Below is a small trained network, with its code and all its weights. Each question gives an input and a class and asks what happens when units are switched off, that is, made to give their printed mean instead of their output.

import numpy as np


def w(rows, s, z=0):
    codes = np.array(rows[::2]) - 128.0
    scale = np.full(codes.shape[1], s)
    scale[-1] = z or s
    return codes * scale


def norm(h):
    return h / np.sqrt((h * h).mean(-1, keepdims=True) + 1e-5)


def f(y):
    return y / 2 * (1 + np.tanh(0.7978845608 * (y + 0.044715 * y**3)))


def log_softmax(a):
    a = a - a.max(-1, keepdims=True)
    return a - np.log(np.exp(a).sum(-1, keepdims=True))


def net(x, mask):
    res = np.array(x, float).reshape(1, 5) / 4 @ E
    u = 0
    for l in range(2):
        y = f(norm(res) @ A[l][:, :-1].T + A[l][:, -1])
        res = res + np.where(mask[u : u + 9], y, B[l][:, -1]) @ B[l][:, :-1]
        u += 9
    return log_softmax(norm(res)[-1] @ U[:, :-1].T + U[:, -1])


A, B = {}, {}
E = w([
[101,66,42,107,112,137,228,68],'x0',
[155,94,142,254,193,54,106,106],'x1',
[243,92,161,130,98,79,160,251],'x2',
[101,122,40,68,165,39,67,150],'x3',
[234,112,178,28,188,96,123,45],'x4',
],0.0067)
A[0] = w([
[157,179,166,134,201,189,31,184,45],'0.n0',
[128,87,148,228,195,79,92,89,109],'0.n1',
[68,179,44,85,127,21,73,164,51],'0.n2',
[176,150,200,212,83,227,164,96,2],'0.n3',
[171,209,165,204,165,56,175,129,186],'0.n4',
[132,201,124,32,62,144,157,147,29],'0.n5',
[2,171,115,11,164,218,101,114,202],'0.n6',
[101,158,185,117,149,130,64,66,201],'0.n7',
[190,144,92,64,64,241,57,154,39],'0.n8',
],0.0074,0.003)
B[0] = w([
[159,218,86,146,137,95,120,191,173],'0.n0',
[36,23,173,106,126,141,92,133,200],'0.n1',
[169,174,204,142,15,71,194,61,193],'0.n2',
[133,160,120,25,21,57,120,72,182],'0.n3',
[53,141,142,65,101,143,70,138,193],'0.n4',
[78,32,145,111,172,52,124,128,168],'0.n5',
[138,79,137,212,147,117,74,104,254],'0.n6',
[132,172,70,162,198,188,111,124,189],'0.n7',
[3,90,240,155,147,107,74,188,165],'0.n8',
],0.0081,0.0062)
A[1] = w([
[135,206,148,170,119,153,73,197,97],'1.n0',
[143,3,31,145,116,165,254,101,144],'1.n1',
[198,133,146,72,243,175,92,72,153],'1.n2',
[50,165,65,236,73,139,134,165,137],'1.n3',
[124,188,185,137,111,225,146,75,129],'1.n4',
[211,76,119,114,96,112,132,219,39],'1.n5',
[86,141,83,120,64,174,123,169,3],'1.n6',
[143,195,64,146,186,5,134,115,103],'1.n7',
[160,107,116,64,66,158,124,223,109],'1.n8',
],0.009,0.0034)
B[1] = w([
[121,194,116,99,174,127,141,109,198],'1.n0',
[111,252,172,128,166,111,34,197,233],'1.n1',
[150,101,130,128,117,153,235,198,202],'1.n2',
[211,84,136,73,159,146,207,135,254],'1.n3',
[166,74,71,141,39,60,89,135,152],'1.n4',
[130,117,83,213,115,238,109,60,175],'1.n5',
[133,116,151,103,166,59,151,143,142],'1.n6',
[83,120,101,97,41,127,129,85,161],'1.n7',
[119,76,59,158,154,150,105,43,187],'1.n8',
],0.011,0.0066)
U = w([
[148,230,121,119,168,133,93,156,180],'0',
[79,7,185,144,149,110,93,159,21],'1',
[152,112,114,100,37,90,141,97,182],'2',
[157,85,61,197,153,198,116,99,213],'3',
[194,97,119,87,174,155,253,162,3],'4',
],0.015,0.0027)

Each question gives the input, the list of numbers given to net, and the class t.
The units are the neurons (one row each of A and B). Each row of codes is followed by its name. A weight is (code - 128) times the scale printed after its matrix; where a second scale follows, it is the last column's (A, B and U).
mask holds one flag per neuron, layer by layer. A switched-off neuron (its flag False) gives its mean, the last column of its row in B, instead of its output. The means were averaged over made-up inputs and are rounded, as every weight is.
A unit's drop is (log p(t) with every unit on - log p(t) with that unit switched off) / (log p(t) with every unit on - log p(t) with every unit switched off).
The circuit of an input: a set's keep is (log p(t) with only the set's units on - log p(t) with every unit switched off) / (log p(t) with every unit on - log p(t) with every unit switched off). Starting from the 12 units with the biggest drops (on a tie, the unit counted first), units are removed one at a time, each time the one whose removal leaves the highest keep (on an exact tie, the one counted first), for as long as the keep stays at least 0.8.
units of the circuit, in order: the units of the circuit, biggest drop first
unit that matters most: the unit with the biggest drop
top k neurons: the k neurons with the biggest drops, biggest first
drop when u is switched off: that unit's drop, to one decimal
input [-1,-8,-6,6,-7], class 1: unit that matters most : 0.n6
input [2,-2,-7,3,6], class 3: units of the circuit, in order : (0.n6, 0.n7)
input [7,3,-6,-6,-3], class 0: top 2 neurons : (1.n1, 0.n2)
input [-4,4,-1,5,2], class 2: top 2 neurons : (0.n2, 1.n7)
input [1,4,-1,0,-6], class 4: top 2 neurons : (1.n3, 0.n6)
input [5,6,-5,8,8], class 2: top 3 neurons : (1.n7, 1.n3, 0.n2)
input [6,5,-4,-3,-5], class 0: top 2 neurons : (1.n1, 0.n8)
input [1,8,-1,-6,-8], class 1: top 3 neurons : (0.n1, 0.n0, 1.n2)
input [2,4,-4,-5,3], class 2: top 3 neurons : (0.n3, 1.n4, 0.n6)
input [4,-5,7,-8,3], class 2: units of the circuit, in order : (0.n3, 1.n3)
input [8,-7,-5,-8,-2], class 0: top 2 neurons : (1.n1, 0.n2)
input [5,5,4,0,2], class 0: top 3 neurons : (1.n1, 0.n8, 0.n6)
input [-3,-2,-3,-5,3], class 2: top 2 neurons : (0.n3, 1.n4)
input [-1,5,0,3,8], class 4: units of the circuit, in order : (1.n2)
input [-1,-5,4,0,-5], class 1: top 3 neurons : (0.n8, 0.n5, 0.n7)
input [6,4,8,3,0], class 3: top 2 neurons : (1.n5, 1.n8)
input [-2,-5,8,1,-1], class 3: drop when 1.n5 is switched off : 0.6
input [6,2,8,4,6], class 3: drop when 1.n3 is switched off : 0.1
input [7,-3,8,2,1], class 3: drop when 1.n5 is switched off : 0.8
input [7,1,0,6,-7], class 0: units of the circuit, in order : (1.n1)
